Below are the code and all the weights of a small trained network. Each question names an input and a target symbol and asks about switching units off, where a switched-off unit gives its printed mean instead of its output.

import numpy as np


def w(rows, s, z=0):
    codes = np.array(rows[::2]) - 128.0
    scale = np.full(codes.shape[1], s)
    scale[-1] = z or s
    return codes * scale


def f(y):
    return y / 2 * (1 + np.tanh(0.7978845608 * (y + 0.044715 * y**3)))


def softmax(a):
    e = np.exp(a - a.max(-1, keepdims=True))
    return e / e.sum(-1, keepdims=True)


def log_softmax(a):
    a = a - a.max(-1, keepdims=True)
    return a - np.log(np.exp(a).sum(-1, keepdims=True))


def net(x, mask):
    ids = ['ΓΞΦΩαβεζλμστψ'.index(c) for c in x.split()]
    T = len(ids)
    res = E[ids] + P[:T]
    r = res
    for j in range(3):
        rows = slice(2 * j, 2 * j + 2)
        q, k, v = (r @ M[0][rows].T for M in (Q, K, V))
        z = softmax(np.where(np.tri(T) > 0, q @ k.T / 2**0.5, -1e9)) @ v
        o = O[0][rows]
        res = res + np.where(mask[j], z, o[:, -1]) @ o[:, :-1]
    y = f(res @ A[0][:, :-1].T + A[0][:, -1])
    res = res + np.where(mask[3:7], y, B[0][:, -1]) @ B[0][:, :-1]
    return log_softmax(res[-1] @ U[:, :-1].T + U[:, -1])


Q, K, V, O, A, B = {}, {}, {}, {}, {}, {}
E = w([
[130,104,150,175,231],'Γ',
[80,187,76,77,177],'Ξ',
[178,194,143,48,123],'Φ',
[252,146,135,76,142],'Ω',
[180,111,139,200,190],'α',
[109,156,187,227,149],'β',
[41,175,147,153,157],'ε',
[233,163,182,127,114],'ζ',
[86,164,92,164,164],'λ',
[120,192,159,117,129],'μ',
[160,175,117,130,140],'σ',
[179,147,64,50,198],'τ',
[159,115,207,144,191],'ψ',
],0.013)
P = w([
[103,252,198,114,145],'0',
[123,50,177,101,108],'1',
[120,150,120,157,225],'2',
[124,70,130,73,102],'3',
[125,151,111,144,226],'4',
[109,60,112,88,114],'5',
[121,153,114,139,230],'6',
[132,106,59,91,77],'7',
[129,159,122,133,215],'8',
],0.016)
Q[0] = w([
[218,119,146,176,108],'H0',
[139,170,134,175,255],'H0',
[160,190,179,165,222],'H1',
[165,239,141,90,166],'H1',
[209,158,126,125,172],'H2',
[63,68,106,110,52],'H2',
],0.0097)
K[0] = w([
[145,127,89,111,126],'H0',
[127,219,187,115,174],'H0',
[162,173,176,137,185],'H1',
[161,250,169,96,129],'H1',
[110,157,190,89,167],'H2',
[164,64,69,118,195],'H2',
],0.011)
V[0] = w([
[139,114,114,186,130],'H0',
[145,178,36,109,125],'H0',
[75,96,63,100,239],'H1',
[175,148,139,6,40],'H1',
[188,100,80,162,108],'H2',
[214,63,154,118,170],'H2',
],0.013)
O[0] = w([
[163,188,109,136,142,72],'H0',
[69,145,156,110,201,114],'H0',
[89,199,167,8,86,125],'H1',
[105,75,190,168,172,142],'H1',
[181,140,144,141,167,6],'H2',
[214,76,163,83,132,98],'H2',
],0.015,0.011)
A[0] = w([
[88,254,75,110,75,62],'N0',
[155,139,69,159,54,254],'N1',
[139,167,50,225,126,34],'N2',
[146,221,111,150,244,168],'N3',
],0.0092,0.006)
B[0] = w([
[151,108,75,118,193,248],'N0',
[128,95,180,54,148,197],'N1',
[175,87,116,153,76,190],'N2',
[178,253,188,188,98,180],'N3',
],0.012,0.013)
U = w([
[87,6,126,79,78,246],'Γ',
[157,49,146,61,214,157],'Ξ',
[126,175,124,165,35,175],'Φ',
[227,168,151,130,135,119],'Ω',
[135,156,223,108,170,79],'α',
[66,39,134,139,168,47],'β',
[66,118,105,125,138,67],'ε',
[172,86,126,161,146,117],'ζ',
[154,149,95,146,150,95],'λ',
[184,82,196,122,253,20],'μ',
[73,42,40,128,126,2],'σ',
[164,100,55,140,63,118],'τ',
[63,101,71,160,27,128],'ψ',
],0.0061,0.0068)

Each question gives the input, a string of symbols that net reads in full, and the target symbol t.
The units are the heads (2 rows each of Q, K, V and O) and the neurons (one row each of A and B). Each row of codes is followed by its name. A weight is (code - 128) times the scale printed after its matrix; where a second scale follows, it is the last column's (O, A, B and U).
mask holds one flag per unit, heads first, then neurons. A switched-off unit (its flag False) gives its mean, the last column of its rows in O or B, instead of its output. The means were averaged over made-up inputs and are rounded, as every weight is.
A unit's drop is (log p(t) with every unit on - log p(t) with that unit switched off) / (log p(t) with every unit on - log p(t) with every unit switched off).
The circuit of an input: a set's keep is (log p(t) with only the set's units on - log p(t) with every unit switched off) / (log p(t) with every unit on - log p(t) with every unit switched off). Starting from all 7 units, units are removed one at a time, each time the one whose removal leaves the highest keep (on an exact tie, the one counted first), for as long as the keep stays at least 0.8.
circuit, biggest first: the units of the circuit, biggest drop first
unit that matters most: the unit with the biggest drop
k most important neurons: the k neurons with the biggest drops, biggest first
which heads matter: for each layer, one digit per head in row order, 1 if its drop is at least 0.15 and else 0, layers parted by /
input ψ Φ Φ μ σ, target Γ: unit that matters most	H0
input ε α Γ τ Γ β ψ Φ Ω, target σ: circuit, biggest first	H2; N0
input Ξ Γ Γ α β σ Ω, target ε: circuit, biggest first	H2; H0
input ε Γ Γ, target σ: circuit, biggest first	H2; N0; H1
input Γ Γ Ξ Γ Γ ζ β, target Ξ: 3 most important neurons	N0; N1; N3
input μ λ Ξ Γ Ω α τ α ζ, target ψ: circuit, biggest first	H2; H1; N0
input ζ μ Ω λ τ Γ Γ, target ζ: which heads matter	010
input ζ Ω σ τ σ, target ζ: circuit, biggest first	H1; N2
input Ξ Ω α, target ε: circuit, biggest first	H2; H1; H0
input τ τ α Ξ ζ σ ψ σ τ, target α: circuit, biggest first	H0; N3; N0
input Ξ Γ σ, target ε: circuit, biggest first	H2; H0; N0; N3
input Γ ψ Ξ Γ Ω τ α β ζ, target Ξ: 2 most important neurons	N0; N1
input μ μ λ ε Γ Γ, target Ξ: 2 most important neurons	N0; N2
input β Γ Γ τ ψ, target τ: circuit, biggest first	H1; H0
input μ τ μ λ τ, target ψ: unit that matters most	H2
input τ τ σ, target α: circuit, biggest first	H0; N3; H1
input β ζ Ξ ζ α σ λ Γ β, target τ: circuit, biggest first	N2; H1
input Φ τ ε Γ Ω μ ε ψ Γ, target β: circuit, biggest first	H1; H2
input σ Γ Ξ τ Φ Ω ψ, target Φ: which heads matter	001
input Ω ζ α ζ σ, target μ: circuit, biggest first	H1
input Φ Γ τ τ α Γ Ω Γ, target Ξ: 3 most important neurons	N3; N2; N0
input ψ α λ μ ψ Γ Φ τ Γ, target Γ: 3 most important neurons	N3; N1; N0
input ψ ε λ, target Γ: 2 most important neurons	N1; N3
input σ ζ ψ ψ ψ α Ξ, target Φ: 2 most important neurons	N3; N0
input Ξ ψ μ α Γ, target ε: circuit, biggest first	H2; H1; H0
input λ Ω Φ ψ Ω Ξ α Γ Γ, target λ: 3 most important neurons	N0; N3; N1
input ψ α α, target Γ: 2 most important neurons	N1; N3
